Below is a small trained network, with its code and all its weights. Each question gives an input and a class and asks what happens when units are switched off, that is, made to give their printed mean instead of their output.

import numpy as np


def w(rows, s, z=0):
    codes = np.array(rows[::2]) - 128.0
    scale = np.full(codes.shape[1], s)
    scale[-1] = z or s
    return codes * scale


def norm(h):
    return h / np.sqrt((h * h).mean(-1, keepdims=True) + 1e-5)


def f(y):
    return np.maximum(y, 0)


def log_softmax(a):
    a = a - a.max(-1, keepdims=True)
    return a - np.log(np.exp(a).sum(-1, keepdims=True))


def net(x, mask):
    res = np.array(x, float).reshape(1, 2) / 4 @ E
    u = 0
    for l in range(2):
        y = f(norm(res) @ A[l][:, :-1].T + A[l][:, -1])
        res = res + np.where(mask[u : u + 6], y, B[l][:, -1]) @ B[l][:, :-1]
        u += 6
    return log_softmax(norm(res)[-1] @ U[:, :-1].T + U[:, -1])


A, B = {}, {}
E = w([
[190,95,210,147,156,131,146,97],'x0',
[95,203,159,2,141,157,232,131],'x1',
],0.0095)
A[0] = w([
[2,95,122,119,139,193,184,133,254],'L0N0',
[165,155,159,149,127,115,110,108,112],'L0N1',
[174,104,132,117,95,104,145,96,33],'L0N2',
[170,132,143,183,174,134,198,85,76],'L0N3',
[146,54,101,162,121,110,125,108,164],'L0N4',
[142,118,168,150,120,169,97,77,51],'L0N5',
],0.0089,0.0022)
B[0] = w([
[165,59,132,135,126,136,117,104,255],'L0N0',
[207,35,92,185,131,200,122,106,176],'L0N1',
[56,90,71,169,118,159,173,182,151],'L0N2',
[106,122,81,128,87,126,175,245,198],'L0N3',
[145,161,116,65,200,76,191,112,252],'L0N4',
[109,159,109,109,150,168,24,142,183],'L0N5',
],0.011,0.0058)
A[1] = w([
[195,165,108,253,121,110,108,131,154],'L1N0',
[109,158,59,116,87,159,93,118,72],'L1N1',
[114,158,195,100,164,160,130,163,151],'L1N2',
[110,128,119,68,108,168,122,106,169],'L1N3',
[167,95,160,113,113,68,152,126,254],'L1N4',
[118,210,151,107,115,171,143,105,251],'L1N5',
],0.012,0.002)
B[1] = w([
[36,217,224,93,14,144,149,93,255],'L1N0',
[132,50,150,108,90,229,246,255,182],'L1N1',
[52,171,158,168,81,89,18,105,186],'L1N2',
[113,208,188,196,129,89,76,130,225],'L1N3',
[139,67,8,120,185,134,148,127,211],'L1N4',
[146,105,89,223,76,151,71,75,182],'L1N5',
],0.0078,0.0068)
U = w([
[89,112,158,166,75,206,167,194,146],'0',
[52,252,118,163,100,32,51,34,122],'1',
[188,84,21,71,232,97,147,167,174],'2',
[249,177,235,57,210,78,113,156,2],'3',
],0.011,0.0057)

Each question gives the input, the list of numbers given to net, and the class t.
The units are the neurons (one row each of A and B). Each row of codes is followed by its name. A weight is (code - 128) times the scale printed after its matrix; where a second scale follows, it is the last column's (A, B and U).
mask holds one flag per neuron, layer by layer. A switched-off neuron (its flag False) gives its mean, the last column of its row in B, instead of its output. The means were averaged over made-up inputs and are rounded, as every weight is.
A unit's drop is (log p(t) with every unit on - log p(t) with that unit switched off) / (log p(t) with every unit on - log p(t) with every unit switched off).
The circuit of an input: a set's keep is (log p(t) with only the set's units on - log p(t) with every unit switched off) / (log p(t) with every unit on - log p(t) with every unit switched off). Starting from all 12 units, units are removed one at a time, each time the one whose removal leaves the highest keep (on an exact tie, the one counted first), for as long as the keep stays at least 0.8.
circuit, biggest first: the units of the circuit, biggest drop first
unit that matters most: the unit with the biggest drop
top k neurons: the k neurons with the biggest drops, biggest first
top k neurons in layer l: the k neurons of layer l with the biggest drops, biggest first
input [7,4], class 0: unit that matters most -> L0N4
input [2,-3], class 2: top 3 neurons -> L0N4; L1N3; L1N2
input [1,3], class 2: top 4 neurons -> L0N0; L1N4; L1N0; L0N5
input [5,-8], class 1: top 3 neurons -> L1N0; L1N1; L0N4
input [-6,-1], class 0: top 2 neurons in layer 1 -> L1N1; L1N4
input [4,-7], class 1: top 2 neurons -> L1N0; L1N1
input [-1,4], class 1: top 2 neurons in layer 0 -> L0N1; L0N4
input [8,6], class 0: circuit, biggest first -> L0N4; L0N3
input [3,-7], class 1: circuit, biggest first -> L1N0; L0N4
input [5,-7], class 1: top 3 neurons -> L1N0; L1N1; L0N0
input [7,7], class 0: top 3 neurons in layer 0 -> L0N3; L0N4; L0N5
input [3,-2], class 2: top 4 neurons -> L0N4; L1N3; L1N1; L1N2
input [7,3], class 0: top 2 neurons -> L0N4; L0N0
input [-7,-4], class 0: circuit, biggest first -> L1N1
input [-5,-2], class 0: top 3 neurons -> L1N1; L0N4; L1N4
input [3,-3], class 2: top 3 neurons -> L0N4; L1N3; L1N2
input [-7,0], class 0: top 2 neurons -> L1N1; L0N4
input [-3,0], class 2: top 3 neurons -> L1N0; L0N0; L0N5
input [-4,7], class 1: top 2 neurons -> L1N3; L0N3
input [-5,-4], class 0: circuit, biggest first -> L1N1
input [6,3], class 0: top 2 neurons in layer 0 -> L0N4; L0N0
input [8,4], class 0: top 3 neurons in layer 0 -> L0N4; L0N3; L0N0
input [-3,-2], class 2: top 2 neurons in layer 0 -> L0N4; L0N1
input [8,0], class 0: top 2 neurons in layer 0 -> L0N5; L0N0
